Below is a small trained network, with its code and all its weights. Each question gives an input and a target symbol and asks what happens when units are switched off, that is, made to give their printed mean instead of their output.

import numpy as np


def w(rows, s, z=0):
    codes = np.array(rows[::2]) - 128.0
    scale = np.full(codes.shape[1], s)
    scale[-1] = z or s
    return codes * scale


def f(y):
    return y / 2 * (1 + np.tanh(0.7978845608 * (y + 0.044715 * y**3)))


def softmax(a):
    e = np.exp(a - a.max(-1, keepdims=True))
    return e / e.sum(-1, keepdims=True)


def log_softmax(a):
    a = a - a.max(-1, keepdims=True)
    return a - np.log(np.exp(a).sum(-1, keepdims=True))


def net(x, mask):
    ids = ['ΓΔΘΣαβεζλπτψ'.index(c) for c in x.split()]
    T = len(ids)
    res = E[ids] + P[:T]
    q, k, v = (res @ M[0].T for M in (Q, K, V))
    z = softmax(np.where(np.tri(T) > 0, q @ k.T / 3**0.5, -1e9)) @ v
    res = res + np.where(mask[0], z, O[0][:, -1]) @ O[0][:, :-1]
    y = f(res @ A[0][:, :-1].T + A[0][:, -1])
    res = res + np.where(mask[1:13], y, B[0][:, -1]) @ B[0][:, :-1]
    return log_softmax(res[-1] @ U[:, :-1].T + U[:, -1])


Q, K, V, O, A, B = {}, {}, {}, {}, {}, {}
E = w([
[126,146,114],'Γ',
[127,131,108],'Δ',
[132,114,102],'Θ',
[119,175,105],'Σ',
[122,148,111],'α',
[108,183,149],'β',
[119,134,126],'ε',
[130,145,88],'ζ',
[39,127,251],'λ',
[118,149,136],'π',
[124,110,129],'τ',
[123,144,118],'ψ',
],0.016)
P = w([
[156,119,151],'0',
[67,146,79],'1',
[86,119,102],'2',
[142,62,182],'3',
[141,119,134],'4',
[125,255,116],'5',
],0.019)
Q[0] = w([
[10,183,101],'H0',
[46,107,85],'H0',
[163,139,98],'H0',
],0.011)
K[0] = w([
[164,56,254],'H0',
[243,185,228],'H0',
[159,80,83],'H0',
],0.0075)
V[0] = w([
[84,142,174],'H0',
[70,87,248],'H0',
[104,241,157],'H0',
],0.016)
O[0] = w([
[180,72,85,185],'H0',
[160,53,81,254],'H0',
[250,158,68,141],'H0',
],0.019,0.0033)
A[0] = w([
[101,188,148,226],'N0',
[130,136,114,66],'N1',
[108,6,124,167],'N2',
[124,218,134,216],'N3',
[78,109,206,85],'N4',
[59,199,222,85],'N5',
[113,56,186,254],'N6',
[134,182,133,136],'N7',
[72,184,200,106],'N8',
[116,113,65,124],'N9',
[178,208,126,99],'N10',
[191,161,191,246],'N11',
],0.011,0.0042)
B[0] = w([
[176,145,220,197],'N0',
[139,127,144,123],'N1',
[93,238,167,245],'N2',
[231,198,188,200],'N3',
[80,111,42,164],'N4',
[170,29,132,218],'N5',
[82,146,37,176],'N6',
[174,196,144,154],'N7',
[154,11,141,200],'N8',
[102,135,216,186],'N9',
[232,106,78,162],'N10',
[1,123,33,170],'N11',
],0.0063,0.012)
U = w([
[24,138,101,195],'Γ',
[87,125,82,203],'Δ',
[116,91,92,2],'Θ',
[93,156,146,173],'Σ',
[88,145,126,158],'α',
[87,96,150,116],'β',
[66,136,108,151],'ε',
[187,82,212,115],'ζ',
[101,165,153,184],'λ',
[92,2,129,140],'π',
[156,210,131,43],'τ',
[161,76,75,69],'ψ',
],0.009,0.0053)

Each question gives the input, a string of symbols that net reads in full, and the target symbol t.
The units are the heads (3 rows each of Q, K, V and O) and the neurons (one row each of A and B). Each row of codes is followed by its name. A weight is (code - 128) times the scale printed after its matrix; where a second scale follows, it is the last column's (O, A, B and U).
mask holds one flag per unit, heads first, then neurons. A switched-off unit (its flag False) gives its mean, the last column of its rows in O or B, instead of its output. The means were averaged over made-up inputs and are rounded, as every weight is.
A unit's drop is (log p(t) with every unit on - log p(t) with that unit switched off) / (log p(t) with every unit on - log p(t) with every unit switched off).
The circuit of an input: a set's keep is (log p(t) with only the set's units on - log p(t) with every unit switched off) / (log p(t) with every unit on - log p(t) with every unit switched off). Starting from the 12 units with the biggest drops (on a tie, the unit counted first), units are removed one at a time, each time the one whose removal leaves the highest keep (on an exact tie, the one counted first), for as long as the keep stays at least 0.8.
units of the circuit, in order: the units of the circuit, biggest drop first
most important unit: the unit with the biggest drop
top k neurons: the k neurons with the biggest drops, biggest first
drop when u is switched off: that unit's drop, to one decimal
input Σ α ζ, target τ: units of the circuit, in order : (H0 N3)
input ζ Σ ζ ζ, target τ: units of the circuit, in order : (H0)
input Σ Θ π, target τ: units of the circuit, in order : (H0 N3)
input Θ Θ τ, target π: units of the circuit, in order : (H0 N5 N8)
input Θ ψ ζ ζ τ β, target ζ: top 2 neurons : (N3 N0)
input ζ Θ Δ α, target π: top 3 neurons : (N5 N8 N2)
input Θ Θ Θ τ ζ ψ, target Γ: units of the circuit, in order : (H0 N6)
input β τ β, target ψ: top 2 neurons : (N2 N10)
input Θ Γ ψ, target π: top 4 neurons : (N5 N8 N2 N4)
input Θ Θ π, target π: top 3 neurons : (N5 N8 N2)
input Θ Θ Δ, target π: top 3 neurons : (N5 N8 N2)
input λ Σ Σ, target ψ: drop when H0 is switched off : 1.3
input ζ ψ Γ Θ Θ α, target π: drop when H0 is switched off : 1.5
input Γ Θ π Θ Σ ε, target π: drop when N2 is switched off : 0.1
input ζ Σ ζ τ, target τ: drop when N6 is switched off : 0.0
input τ β τ, target Γ: most important unit : H0
